Below is a small trained network, with its code and all its weights. Each question gives an input and a target symbol and asks what happens when units are switched off, that is, made to give their printed mean instead of their output.

import numpy as np


def w(rows, s, z=0):
    codes = np.array(rows[::2]) - 128.0
    scale = np.full(codes.shape[1], s)
    scale[-1] = z or s
    return codes * scale


def f(y):
    return y / 2 * (1 + np.tanh(0.7978845608 * (y + 0.044715 * y**3)))


def softmax(a):
    e = np.exp(a - a.max(-1, keepdims=True))
    return e / e.sum(-1, keepdims=True)


def log_softmax(a):
    a = a - a.max(-1, keepdims=True)
    return a - np.log(np.exp(a).sum(-1, keepdims=True))


def net(x, mask):
    ids = ['ΘΞΠΣΨΩαβγεζηλμτφ'.index(c) for c in x.split()]
    T = len(ids)
    res = E[ids] + P[:T]
    q, k, v = (res @ M[0].T for M in (Q, K, V))
    z = softmax(np.where(np.tri(T) > 0, q @ k.T / 2**0.5, -1e9)) @ v
    res = res + np.where(mask[0], z, O[0][:, -1]) @ O[0][:, :-1]
    y = f(res @ A[0][:, :-1].T + A[0][:, -1])
    res = res + np.where(mask[1:9], y, B[0][:, -1]) @ B[0][:, :-1]
    return log_softmax(res[-1] @ U[:, :-1].T + U[:, -1])


Q, K, V, O, A, B = {}, {}, {}, {}, {}, {}
E = w([
[163,229,31,132,193,111,113,141,73,214,127],'Θ',
[146,165,105,132,112,29,36,188,130,163,144],'Ξ',
[51,174,28,130,115,206,144,162,76,249,154],'Π',
[59,163,110,200,132,132,196,185,100,165,84],'Σ',
[179,222,193,178,64,134,79,119,156,158,147],'Ψ',
[130,157,100,190,102,39,166,34,22,159,76],'Ω',
[153,157,59,108,197,25,128,179,102,54,140],'α',
[172,85,40,117,107,130,141,226,189,136,127],'β',
[39,118,128,192,171,23,205,117,175,124,121],'γ',
[110,106,133,199,79,114,139,44,218,208,73],'ε',
[113,92,46,111,77,77,132,60,76,138,206],'ζ',
[224,193,116,122,97,165,151,108,98,78,159],'η',
[194,167,115,125,68,135,56,215,58,90,80],'λ',
[60,178,128,191,103,135,178,145,137,82,254],'μ',
[130,115,250,133,57,81,69,224,82,108,68],'τ',
[124,155,170,236,158,178,223,60,204,79,85],'φ',
],0.0092)
P = w([
[166,192,105,119,166,44,152,195,100,188,150],'0',
[139,190,104,96,127,58,146,175,113,153,113],'1',
[113,182,170,99,177,158,112,110,121,180,147],'2',
[188,154,120,199,132,77,183,196,90,168,158],'3',
[105,193,92,110,90,76,154,162,120,121,88],'4',
[90,162,157,125,159,164,94,93,126,146,137],'5',
[163,128,121,217,112,84,173,179,91,136,153],'6',
[81,170,90,126,68,89,142,146,128,90,80],'7',
[69,139,147,148,139,173,77,74,131,117,129],'8',
[142,100,115,237,92,96,162,160,91,108,140],'9',
[59,144,90,141,42,103,134,134,129,59,71],'10',
[48,116,142,167,122,184,58,58,141,82,122],'11',
[127,72,122,250,76,101,153,155,102,68,135],'12',
],0.012)
Q[0] = w([
[95,191,101,117,82,101,139,134,135,108,106],'h0',
[156,133,108,253,103,87,163,163,81,124,157],'h0',
],0.028)
K[0] = w([
[32,91,77,203,109,145,168,89,100,178,133],'h0',
[111,85,141,149,74,151,108,106,136,5,111],'h0',
],0.015)
V[0] = w([
[155,107,42,80,86,125,167,35,149,115,255],'h0',
[7,101,155,180,186,93,234,111,190,104,124],'h0',
],0.0086)
O[0] = w([
[82,184,51,118,11,88,217,86,131,146,186,3],'h0',
[174,203,207,2,165,106,175,177,154,153,112,210],'h0',
],0.0089,0.0047)
A[0] = w([
[98,158,106,102,168,100,2,32,161,173,166,69],'n0',
[128,138,181,153,205,190,111,64,168,132,112,104],'n1',
[91,123,154,83,107,217,57,62,41,139,200,105],'n2',
[128,103,74,88,222,129,138,27,201,114,173,185],'n3',
[148,53,109,105,92,39,93,194,92,113,121,65],'n4',
[133,133,204,57,181,180,136,150,143,156,148,169],'n5',
[143,177,113,79,73,77,217,168,127,149,104,2],'n6',
[69,98,210,118,114,112,72,71,215,240,154,178],'n7',
],0.0092,0.0056)
B[0] = w([
[108,180,172,159,147,65,78,62,236,255,178,143],'n0',
[98,167,171,63,107,176,178,102,86,165,170,176],'n1',
[237,119,115,139,95,89,217,204,219,119,47,144],'n2',
[168,12,109,159,229,77,146,31,94,78,159,130],'n3',
[114,147,110,131,169,188,230,75,140,198,144,156],'n4',
[147,114,22,162,98,111,100,86,194,71,131,254],'n5',
[180,52,156,84,118,170,77,77,106,187,196,180],'n6',
[84,30,128,104,50,115,174,230,43,128,162,154],'n7',
],0.0089,0.0095)
U = w([
[96,145,120,128,191,93,57,49,107,89,155,127],'Θ',
[89,175,114,156,162,157,110,40,194,201,128,69],'Ξ',
[2,223,82,60,129,236,124,154,99,143,126,253],'Π',
[148,180,105,140,148,85,73,190,183,76,15,144],'Σ',
[80,142,184,168,118,77,17,168,150,120,183,148],'Ψ',
[114,211,200,91,117,42,160,67,30,150,37,243],'Ω',
[102,101,125,88,197,48,197,172,65,81,158,153],'α',
[124,109,87,124,118,163,218,174,183,196,97,62],'β',
[208,18,111,114,125,85,93,95,159,135,125,33],'γ',
[161,67,158,80,78,80,134,228,51,123,88,142],'ε',
[109,75,105,113,62,159,123,62,113,186,139,93],'ζ',
[98,190,60,198,63,76,177,136,148,49,195,98],'η',
[112,12,55,178,130,190,33,91,140,99,125,104],'λ',
[160,189,223,88,91,178,157,181,116,169,217,93],'μ',
[129,102,207,116,211,198,129,113,78,124,152,168],'τ',
[228,170,156,144,122,179,210,59,193,123,121,88],'φ',
],0.0078,0.0048)

Each question gives the input, a string of symbols that net reads in full, and the target symbol t.
The units are the heads (2 rows each of Q, K, V and O) and the neurons (one row each of A and B). Each row of codes is followed by its name. A weight is (code - 128) times the scale printed after its matrix; where a second scale follows, it is the last column's (O, A, B and U).
mask holds one flag per unit, heads first, then neurons. A switched-off unit (its flag False) gives its mean, the last column of its rows in O or B, instead of its output. The means were averaged over made-up inputs and are rounded, as every weight is.
A unit's drop is (log p(t) with every unit on - log p(t) with that unit switched off) / (log p(t) with every unit on - log p(t) with every unit switched off).
The circuit of an input: a set's keep is (log p(t) with only the set's units on - log p(t) with every unit switched off) / (log p(t) with every unit on - log p(t) with every unit switched off). Starting from all 9 units, units are removed one at a time, each time the one whose removal leaves the highest keep (on an exact tie, the one counted first), for as long as the keep stays at least 0.8.
circuit, biggest first: the units of the circuit, biggest drop first
top k neurons: the k neurons with the biggest drops, biggest first
input λ η μ Π Ξ Ξ λ μ τ η, target τ: circuit, biggest first : [h0; n5]
input λ η Σ η ζ τ Ξ Θ λ ε Ξ ζ β, target ζ: circuit, biggest first : [h0; n6]
input Ω γ τ τ τ Ω ε, target τ: circuit, biggest first : [h0; n1]
input Σ τ λ Ξ Σ η λ, target λ: circuit, biggest first : [h0]
input Σ τ Σ Σ, target τ: top 2 neurons : [n5; n1]
input Σ Σ η Π φ η Ψ Ω η Θ, target η: top 2 neurons : [n6; n1]
input η Ξ Ψ Ψ η λ τ Π Σ Σ φ, target φ: circuit, biggest first : [h0; n5; n6]
input Σ Σ Π Ξ Π γ, target α: circuit, biggest first : [n7; n3]
input λ η Π λ α ε Π Σ γ Π ε, target ε: circuit, biggest first : [n7; n5]
input Σ Ξ Σ η μ λ Ξ η Σ φ Ω ζ, target γ: circuit, biggest first : [n2; n3]
input γ τ η Ξ Ξ, target γ: circuit, biggest first : [h0; n6; n5]
input γ Ξ η Σ Σ λ, target Σ: top 2 neurons : [n5; n6]
input λ τ λ η, target τ: top 2 neurons : [n5; n1]
input Ξ η Σ Σ η, target Σ: circuit, biggest first : [h0; n5; n4]
input Σ Π Ξ Σ η η Ω ε Ξ, target Ψ: circuit, biggest first : [n0; n7]
input Σ μ Π γ Θ Ψ, target μ: top 3 neurons : [n7; n1; n0]
input Ξ Σ Σ Σ η ζ Σ η η Σ Θ Π, target β: top 3 neurons : [n2; n7; n1]
input λ γ η Σ Ξ η λ α Σ ζ, target ζ: top 2 neurons : [n6; n5]
input Π Σ Ξ η Ψ, target Σ: top 2 neurons : [n6; n5]
input Σ Θ γ Σ β Ξ Σ γ Ξ Ω μ Ξ η, target μ: top 2 neurons : [n5; n6]
input τ Σ Σ Σ γ λ λ Σ η Ω γ μ, target η: top 2 neurons : [n5; n7]
